Below is a small trained network, with its code and all its weights. Each question gives an input and a class and asks what happens when units are switched off, that is, made to give their printed mean instead of their output.

import numpy as np


def w(rows, s, z=0):
    codes = np.array(rows[::2]) - 128.0
    scale = np.full(codes.shape[1], s)
    scale[-1] = z or s
    return codes * scale


def norm(h):
    return h / np.sqrt((h * h).mean(-1, keepdims=True) + 1e-5)


def f(y):
    return np.maximum(y, 0)


def log_softmax(a):
    a = a - a.max(-1, keepdims=True)
    return a - np.log(np.exp(a).sum(-1, keepdims=True))


def net(x, mask):
    res = np.array(x, float).reshape(1, 8) / 4 @ E
    u = 0
    for l in range(4):
        y = f(norm(res) @ A[l][:, :-1].T + A[l][:, -1])
        res = res + np.where(mask[u : u + 7], y, B[l][:, -1]) @ B[l][:, :-1]
        u += 7
    return log_softmax(norm(res)[-1] @ U[:, :-1].T + U[:, -1])


A, B = {}, {}
E = w([
[123,122,103,133,87,177,186,6,129,179,145,172],'x0',
[130,146,148,88,65,71,145,97,103,117,115,80],'x1',
[131,94,25,70,116,99,77,167,150,163,107,123],'x2',
[183,170,112,170,214,177,176,112,113,162,166,115],'x3',
[159,93,120,153,182,134,145,79,54,94,92,200],'x4',
[131,200,112,111,156,70,172,87,211,151,133,83],'x5',
[151,140,154,49,153,185,95,180,95,37,165,96],'x6',
[212,141,42,115,189,104,119,119,150,94,134,127],'x7',
],0.013)
A[0] = w([
[170,180,111,130,187,75,173,44,142,104,132,92,140],'0.n0',
[183,142,100,105,167,129,120,168,93,109,142,98,2],'0.n1',
[127,127,129,155,160,182,138,110,123,115,136,175,50],'0.n2',
[150,102,127,193,152,124,143,68,46,125,100,211,81],'0.n3',
[115,121,217,76,89,101,110,165,75,2,107,119,102],'0.n4',
[142,105,134,205,156,133,123,78,78,126,114,201,32],'0.n5',
[110,146,137,134,138,246,162,65,109,124,174,143,45],'0.n6',
],0.018,0.0046)
B[0] = w([
[119,202,115,113,158,38,162,82,87,73,191,94,223],'0.n0',
[81,120,8,164,109,178,151,155,100,139,152,119,179],'0.n1',
[182,93,157,132,105,143,109,126,133,140,113,176,172],'0.n2',
[136,105,83,121,61,214,157,111,72,158,79,143,233],'0.n3',
[118,180,134,69,147,43,133,95,88,30,139,85,254],'0.n4',
[129,100,78,165,137,181,174,135,118,162,138,167,207],'0.n5',
[169,121,213,27,177,210,103,169,151,225,59,133,199],'0.n6',
],0.013,0.016)
A[1] = w([
[93,125,235,183,115,185,124,169,60,43,187,137,37],'1.n0',
[66,95,159,180,8,72,112,141,150,147,102,115,2],'1.n1',
[141,131,151,202,140,157,102,251,128,65,166,96,40],'1.n2',
[81,59,122,113,127,110,89,146,117,84,95,183,138],'1.n3',
[109,128,175,181,206,177,130,96,119,81,181,157,41],'1.n4',
[129,84,150,224,110,102,128,110,98,127,100,204,70],'1.n5',
[200,82,145,144,118,56,75,115,127,92,127,145,42],'1.n6',
],0.02,0.0031)
B[1] = w([
[170,194,102,38,110,82,118,57,136,116,45,66,236],'1.n0',
[90,130,145,93,53,115,118,168,201,173,159,251,254],'1.n1',
[91,121,100,139,139,208,134,178,143,78,126,102,196],'1.n2',
[165,166,131,116,169,115,116,108,99,110,88,110,233],'1.n3',
[161,178,151,145,147,91,180,120,126,137,113,184,169],'1.n4',
[31,142,126,159,194,145,219,128,66,134,126,145,224],'1.n5',
[133,120,112,100,130,100,114,112,94,164,132,91,186],'1.n6',
],0.016,0.0066)
A[2] = w([
[130,112,158,138,63,89,106,150,109,148,152,5,74],'2.n0',
[144,78,134,177,143,151,74,150,144,69,123,70,2],'2.n1',
[177,151,173,120,75,202,161,81,116,144,177,112,128],'2.n2',
[190,72,14,104,169,46,88,80,152,142,126,140,24],'2.n3',
[147,126,201,109,76,110,99,139,77,22,139,117,108],'2.n4',
[174,84,58,174,170,91,124,135,85,131,90,195,70],'2.n5',
[144,86,126,151,53,158,129,44,129,143,177,105,122],'2.n6',
],0.021,0.0034)
B[2] = w([
[25,118,79,145,56,163,172,141,168,97,60,132,188],'2.n0',
[197,53,139,154,137,142,67,114,127,171,242,122,138],'2.n1',
[102,43,98,210,111,196,111,109,70,61,102,167,218],'2.n2',
[153,190,137,44,93,77,101,107,189,129,5,39,217],'2.n3',
[149,186,57,137,125,37,131,78,202,206,137,74,247],'2.n4',
[94,139,92,37,97,154,163,72,61,85,133,161,220],'2.n5',
[118,133,159,175,149,151,200,145,90,157,82,180,159],'2.n6',
],0.012,0.013)
A[3] = w([
[121,171,211,226,152,112,170,113,189,63,158,114,100],'3.n0',
[116,126,138,147,182,132,111,250,57,112,138,82,104],'3.n1',
[118,99,190,60,77,85,49,154,17,69,74,96,83],'3.n2',
[56,86,184,179,72,77,108,197,162,172,143,109,157],'3.n3',
[170,96,161,237,95,129,171,25,146,147,158,120,6],'3.n4',
[22,127,169,163,10,126,164,67,132,155,148,106,176],'3.n5',
[115,131,22,122,146,105,116,177,124,71,165,117,201],'3.n6',
],0.018,0.0026)
B[3] = w([
[137,252,151,142,103,154,151,16,113,147,191,97,148],'3.n0',
[79,135,34,150,76,189,112,165,89,78,124,123,151],'3.n1',
[85,153,48,152,145,98,207,112,147,148,92,104,235],'3.n2',
[112,177,96,147,81,32,138,98,121,173,142,145,180],'3.n3',
[119,76,106,84,180,128,141,141,47,53,96,151,162],'3.n4',
[149,70,57,51,140,141,108,122,84,127,70,222,249],'3.n5',
[119,38,160,151,121,102,77,132,144,84,76,44,247],'3.n6',
],0.014,0.012)
U = w([
[109,183,80,82,118,62,144,94,130,87,64,54,191],'0',
[99,85,93,183,132,164,86,202,138,77,160,71,145],'1',
[164,78,200,181,121,117,120,124,150,143,199,123,32],'2',
[167,76,213,164,159,85,106,169,152,139,158,126,1],'3',
[173,69,251,133,147,217,70,192,168,190,82,145,92],'4',
[91,124,138,116,70,80,104,163,180,185,133,211,128],'5',
[168,221,197,161,187,92,164,82,143,121,223,86,80],'6',
[120,116,133,112,155,197,194,79,45,139,65,187,171],'7',
],0.014,0.0047)

Each question gives the input, the list of numbers given to net, and the class t.
The units are the neurons (one row each of A and B). Each row of codes is followed by its name. A weight is (code - 128) times the scale printed after its matrix; where a second scale follows, it is the last column's (A, B and U).
mask holds one flag per neuron, layer by layer. A switched-off neuron (its flag False) gives its mean, the last column of its row in B, instead of its output. The means were averaged over made-up inputs and are rounded, as every weight is.
A unit's drop is (log p(t) with every unit on - log p(t) with that unit switched off) / (log p(t) with every unit on - log p(t) with every unit switched off).
The circuit of an input: a set's keep is (log p(t) with only the set's units on - log p(t) with every unit switched off) / (log p(t) with every unit on - log p(t) with every unit switched off). Starting from the 12 units with the biggest drops (on a tie, the unit counted first), units are removed one at a time, each time the one whose removal leaves the highest keep (on an exact tie, the one counted first), for as long as the keep stays at least 0.8.
circuit, biggest first: the units of the circuit, biggest drop first
most important unit: the unit with the biggest drop
top k neurons: the k neurons with the biggest drops, biggest first
top k neurons in layer l: the k neurons of layer l with the biggest drops, biggest first
drop of u: that unit's drop, to one decimal
input [6,8,-8,6,5,7,5,4], class 7: top 2 neurons -> 2.n2, 0.n4
input [7,6,7,-6,5,0,-7,8], class 7: circuit, biggest first -> 0.n4, 2.n4
input [-4,6,4,-5,7,2,-7,-7], class 5: circuit, biggest first -> 1.n1
input [2,5,8,-7,6,6,-3,-7], class 5: circuit, biggest first -> 1.n1, 0.n4
input [4,-6,5,-8,-1,-6,-2,0], class 7: circuit, biggest first -> 0.n4, 2.n4
input [2,-3,-2,0,3,7,2,-5], class 7: top 2 neurons -> 0.n0, 2.n2
input [1,3,8,-6,2,-5,-8,1], class 7: top 3 neurons -> 1.n5, 1.n3, 0.n4
input [-5,-6,7,3,0,8,-1,-7], class 1: top 3 neurons -> 0.n4, 0.n0, 0.n3
input [5,7,7,3,6,-1,4,2], class 7: top 4 neurons -> 0.n4, 0.n3, 2.n6, 1.n0
input [3,2,-1,3,3,4,1,2], class 7: top 3 neurons -> 0.n4, 2.n2, 0.n6
input [4,-2,6,2,-8,-6,2,8], class 1: top 4 neurons in layer 0 -> 0.n4, 0.n0, 0.n3, 0.n1
input [-5,-5,-4,5,-1,-2,0,7], class 1: top 2 neurons -> 1.n2, 0.n1
input [-7,-6,0,-3,-5,5,3,-1], class 1: top 2 neurons -> 1.n2, 0.n0
input [5,-8,-1,4,0,8,6,-6], class 4: most important unit -> 0.n6
input [2,-6,6,3,-8,3,3,0], class 1: top 2 neurons -> 0.n4, 0.n0
input [-5,-4,0,5,-2,-2,-1,-3], class 1: top 3 neurons -> 1.n2, 0.n4, 0.n0
input [0,6,-7,5,-6,7,5,2], class 6: top 3 neurons -> 0.n0, 0.n3, 3.n0
input [8,5,-2,-4,3,7,-6,3], class 7: top 2 neurons in layer 0 -> 0.n4, 0.n3
input [-5,-6,1,-6,-4,3,-6,4], class 5: top 2 neurons in layer 0 -> 0.n4, 0.n0
input [3,3,-1,-1,-4,-1,-3,-1], class 5: top neuron in layer 1 -> 1.n1
input [1,0,5,-1,-8,-7,7,8], class 1: drop of 1.n2 -> 0.3
